Below is a small trained network, with its code and all its weights. Each question gives an input and a target symbol and asks what happens when units are switched off, that is, made to give their printed mean instead of their output.

import numpy as np


def w(rows, s, z=0):
    codes = np.array(rows[::2]) - 128.0
    scale = np.full(codes.shape[1], s)
    scale[-1] = z or s
    return codes * scale


def norm(h):
    return h / np.sqrt((h * h).mean(-1, keepdims=True) + 1e-5)


def f(y):
    return np.maximum(y, 0)


def softmax(a):
    e = np.exp(a - a.max(-1, keepdims=True))
    return e / e.sum(-1, keepdims=True)


def log_softmax(a):
    a = a - a.max(-1, keepdims=True)
    return a - np.log(np.exp(a).sum(-1, keepdims=True))


def net(x, mask):
    ids = ['εζλμσφψ'.index(c) for c in x.split()]
    T = len(ids)
    res = E[ids] + P[:T]
    r = norm(res)
    for j in range(2):
        rows = slice(2 * j, 2 * j + 2)
        q, k, v = (r @ M[0][rows].T for M in (Q, K, V))
        z = softmax(np.where(np.tri(T) > 0, q @ k.T / 2**0.5, -1e9)) @ v
        o = O[0][rows]
        res = res + np.where(mask[j], z, o[:, -1]) @ o[:, :-1]
    y = f(norm(res) @ A[0][:, :-1].T + A[0][:, -1])
    res = res + np.where(mask[2:10], y, B[0][:, -1]) @ B[0][:, :-1]
    return log_softmax(norm(res)[-1] @ U[:, :-1].T + U[:, -1])


Q, K, V, O, A, B = {}, {}, {}, {}, {}, {}
E = w([
[148,123,158,121],'ε',
[38,109,142,1],'ζ',
[107,143,112,104],'λ',
[163,120,96,75],'μ',
[194,103,135,139],'σ',
[72,99,155,107],'φ',
[171,82,149,148],'ψ',
],0.012)
P = w([
[19,180,71,225],'0',
[104,91,234,31],'1',
[117,95,193,37],'2',
[137,141,195,22],'3',
[144,130,199,18],'4',
[159,129,182,21],'5',
[164,109,180,15],'6',
[153,113,171,15],'7',
[146,121,166,4],'8',
[151,110,160,10],'9',
[154,107,143,20],'10',
[154,101,136,9],'11',
[149,83,138,3],'12',
],0.0034)
Q[0] = w([
[125,236,203,181],'H1',
[143,79,116,47],'H1',
[2,242,88,234],'H2',
[33,112,177,77],'H2',
],0.0095)
K[0] = w([
[135,61,171,66],'H1',
[95,171,69,150],'H1',
[210,232,255,20],'H2',
[30,155,108,63],'H2',
],0.0094)
V[0] = w([
[181,247,150,193],'H1',
[110,162,250,135],'H1',
[141,149,197,46],'H2',
[90,172,77,167],'H2',
],0.011)
O[0] = w([
[126,242,22,149,1],'H1',
[87,55,1,160,152],'H1',
[55,227,110,155,114],'H2',
[143,93,109,54,155],'H2',
],0.007,0.0041)
A[0] = w([
[254,93,135,219,140],'N1',
[126,81,193,246,126],'N2',
[46,157,144,111,1],'N3',
[217,149,106,138,26],'N4',
[171,132,226,120,86],'N5',
[116,38,120,59,52],'N6',
[174,220,124,63,96],'N7',
[87,120,217,178,114],'N8',
],0.0088,0.0023)
B[0] = w([
[164,246,211,151,211],'N1',
[159,109,227,137,168],'N2',
[223,134,171,151,170],'N3',
[142,214,157,130,147],'N4',
[62,89,38,83,216],'N5',
[146,142,66,194,254],'N6',
[154,139,63,150,150],'N7',
[74,164,100,169,183],'N8',
],0.013,0.0064)
U = w([
[127,211,65,176,182],'ε',
[70,93,153,188,173],'ζ',
[158,141,52,78,11],'λ',
[91,141,169,2,24],'μ',
[185,205,172,122,227],'σ',
[130,35,116,172,23],'φ',
[166,128,174,142,150],'ψ',
],0.0076,0.0011)

Each question gives the input, a string of symbols that net reads in full, and the target symbol t.
The units are the heads (2 rows each of Q, K, V and O) and the neurons (one row each of A and B). Each row of codes is followed by its name. A weight is (code - 128) times the scale printed after its matrix; where a second scale follows, it is the last column's (O, A, B and U).
mask holds one flag per unit, heads first, then neurons. A switched-off unit (its flag False) gives its mean, the last column of its rows in O or B, instead of its output. The means were averaged over made-up inputs and are rounded, as every weight is.
A unit's drop is (log p(t) with every unit on - log p(t) with that unit switched off) / (log p(t) with every unit on - log p(t) with every unit switched off).
The circuit of an input: a set's keep is (log p(t) with only the set's units on - log p(t) with every unit switched off) / (log p(t) with every unit on - log p(t) with every unit switched off). Starting from all 10 units, units are removed one at a time, each time the one whose removal leaves the highest keep (on an exact tie, the one counted first), for as long as the keep stays at least 0.8.
units of the circuit, in order: the units of the circuit, biggest drop first
unit that matters most: the unit with the biggest drop
k most important neurons: the k neurons with the biggest drops, biggest first
which heads matter: for each layer, one digit per head in row order, 1 if its drop is at least 0.15 and else 0, layers parted by /
drop of u: that unit's drop, to one decimal
input φ φ ζ, target φ: units of the circuit, in order -> H1, N6
input ζ λ φ φ φ φ φ σ, target ζ: units of the circuit, in order -> H1, H2
input φ φ ε μ μ ψ λ, target φ: units of the circuit, in order -> H1
input ζ ψ ζ ζ ζ ψ ψ σ φ ζ ζ φ ψ, target ζ: 3 most important neurons -> N8, N5, N3
input ε μ ψ ψ μ λ ψ μ φ, target ε: 3 most important neurons -> N2, N1, N3
input σ ε ψ ψ μ ζ, target σ: units of the circuit, in order -> H2, N3
input ζ φ φ φ ζ ε μ ψ, target ζ: units of the circuit, in order -> H2, H1
input μ φ λ, target μ: 3 most important neurons -> N6, N5, N1
input μ ζ μ σ φ μ σ φ λ μ ψ ε, target μ: units of the circuit, in order -> H1, N5
input λ ζ φ ε ε ζ, target λ: 4 most important neurons -> N1, N6, N7, N2
input ζ φ ζ ε φ φ μ ε φ ζ φ λ σ, target ζ: units of the circuit, in order -> H1, H2, N5
input μ ζ λ σ ζ φ ε μ, target μ: units of the circuit, in order -> H1, N5
input φ σ σ μ, target φ: units of the circuit, in order -> H1, N1
input ε ψ σ, target ε: which heads matter -> 10
input φ φ μ σ σ ψ φ, target φ: 2 most important neurons -> N1, N6
input ζ σ ε ψ φ φ ε φ ε ε, target ζ: which heads matter -> 11
input ζ σ φ λ, target ζ: units of the circuit, in order -> H1
input σ φ ψ ζ, target σ: units of the circuit, in order -> N5, H1
input ε ζ ζ λ ψ σ λ ψ ψ λ φ, target ε: 4 most important neurons -> N2, N3, N1, N5
input φ μ σ σ λ σ σ ζ φ φ, target φ: unit that matters most -> N1
input μ φ φ σ, target μ: 2 most important neurons -> N5, N3
input λ μ φ ψ σ λ, target λ: drop of N1 -> 0.1
input ζ ε μ λ, target ζ: drop of N1 -> 0.4
input μ ζ ψ λ ψ σ ε ε ψ μ λ ψ, target μ: drop of N5 -> 0.4
input μ μ ζ ε ψ ψ λ, target μ: drop of N1 -> 0.0
